Below is a small trained network, with its code and all its weights. Each question gives an input and a class and asks what happens when units are switched off, that is, made to give their printed mean instead of their output.

import numpy as np


def w(rows, s, z=0):
    codes = np.array(rows[::2]) - 128.0
    scale = np.full(codes.shape[1], s)
    scale[-1] = z or s
    return codes * scale


def f(y):
    return np.maximum(y, 0)


def log_softmax(a):
    a = a - a.max(-1, keepdims=True)
    return a - np.log(np.exp(a).sum(-1, keepdims=True))


def net(x, mask):
    res = np.array(x, float).reshape(1, 3) / 4 @ E
    y = f(res @ A[0][:, :-1].T + A[0][:, -1])
    res = res + np.where(mask, y, B[0][:, -1]) @ B[0][:, :-1]
    return log_softmax(res[-1] @ U[:, :-1].T + U[:, -1])


A, B = {}, {}
E = w([
[83,224,246,8,5,239,245,30,246,233,236],'x0',
[8,250,14,171,247,173,10,249,244,219,252],'x1',
[216,229,190,233,157,248,246,247,34,10,235],'x2',
],0.0034)
A[0] = w([
[80,189,222,33,32,212,209,71,208,197,206,29],'N0',
[108,26,27,151,206,11,14,64,71,168,20,105],'N1',
[9,247,12,207,251,228,16,248,247,227,250,127],'N2',
[43,129,202,15,28,102,128,22,226,234,147,85],'N3',
[240,26,240,120,12,154,238,34,22,24,33,5],'N4',
[239,227,220,229,165,249,250,252,44,8,238,80],'N5',
[238,213,192,237,157,241,248,243,58,6,213,57],'N6',
[103,193,223,43,33,221,222,85,203,186,207,25],'N7',
[236,17,231,85,17,94,225,22,30,61,20,105],'N8',
[209,47,11,243,241,48,48,220,21,17,39,15],'N9',
[88,193,227,41,35,222,215,83,207,187,204,20],'N10',
],0.0034,0.0026)
B[0] = w([
[165,21,226,210,229,234,29,238,15,18,120,220],'N0',
[221,8,186,80,242,245,6,127,108,149,61,201],'N1',
[3,246,16,22,6,9,120,171,16,8,249,254],'N2',
[224,7,206,117,246,246,8,144,105,129,59,219],'N3',
[5,235,23,23,16,18,60,168,22,8,248,219],'N4',
[193,103,12,6,203,214,9,6,248,251,101,230],'N5',
[189,42,54,19,208,230,4,39,224,237,80,216],'N6',
[153,27,226,202,208,220,56,241,18,28,135,216],'N7',
[13,228,16,24,16,35,84,64,80,41,247,239],'N8',
[193,14,242,220,235,245,88,247,9,18,101,216],'N9',
[147,26,232,214,219,223,40,240,16,19,135,216],'N10',
],0.0034,0.0061)
U = w([
[235,9,248,240,247,235,101,248,8,7,65,11],'0',
[5,249,14,18,7,10,110,161,31,7,247,28],'1',
[234,34,79,9,225,224,24,9,246,247,35,186],'2',
[221,174,154,219,48,115,241,94,203,175,68,246],'3',
[245,246,232,247,36,11,253,147,248,246,8,5],'4',
],0.0034,0.0033)

Each question gives the input, the list of numbers given to net, and the class t.
The units are the neurons (one row each of A and B). Each row of codes is followed by its name. A weight is (code - 128) times the scale printed after its matrix; where a second scale follows, it is the last column's (A, B and U).
mask holds one flag per neuron, in row order. A switched-off neuron (its flag False) gives its mean, the last column of its row in B, instead of its output. The means were averaged over made-up inputs and are rounded, as every weight is.
A unit's drop is (log p(t) with every unit on - log p(t) with that unit switched off) / (log p(t) with every unit on - log p(t) with every unit switched off).
The circuit of an input: a set's keep is (log p(t) with only the set's units on - log p(t) with every unit switched off) / (log p(t) with every unit on - log p(t) with every unit switched off). Starting from all 11 units, units are removed one at a time, each time the one whose removal leaves the highest keep (on an exact tie, the one counted first), for as long as the keep stays at least 0.8.
circuit, biggest first: the units of the circuit, biggest drop first
most important unit: the unit with the biggest drop
top k neurons: the k neurons with the biggest drops, biggest first
drop when u is switched off: that unit's drop, to one decimal
input [5,-7,-5], class 1: circuit, biggest first : [N8]
input [-2,-5,4], class 1: circuit, biggest first : [N4; N8]
input [0,4,8], class 2: circuit, biggest first : [N5; N6]
input [8,7,1], class 0: top 3 neurons : [N0; N10; N7]
input [-3,-4,6], class 2: top 3 neurons : [N5; N6; N2]
input [0,-7,7], class 1: top 2 neurons : [N4; N8]
input [4,6,7], class 2: top 4 neurons : [N5; N6; N4; N8]
input [6,8,-4], class 1: top 3 neurons : [N2; N9; N1]
input [6,4,8], class 2: top 3 neurons : [N5; N6; N9]
input [0,5,6], class 2: drop when N5 is switched off : 0.7
input [0,-5,-1], class 1: drop when N8 is switched off : 0.1
input [0,-7,8], class 2: drop when N5 is switched off : 0.9
input [7,3,0], class 0: drop when N1 is switched off : 0.0
input [6,-8,6], class 1: most important unit : N4
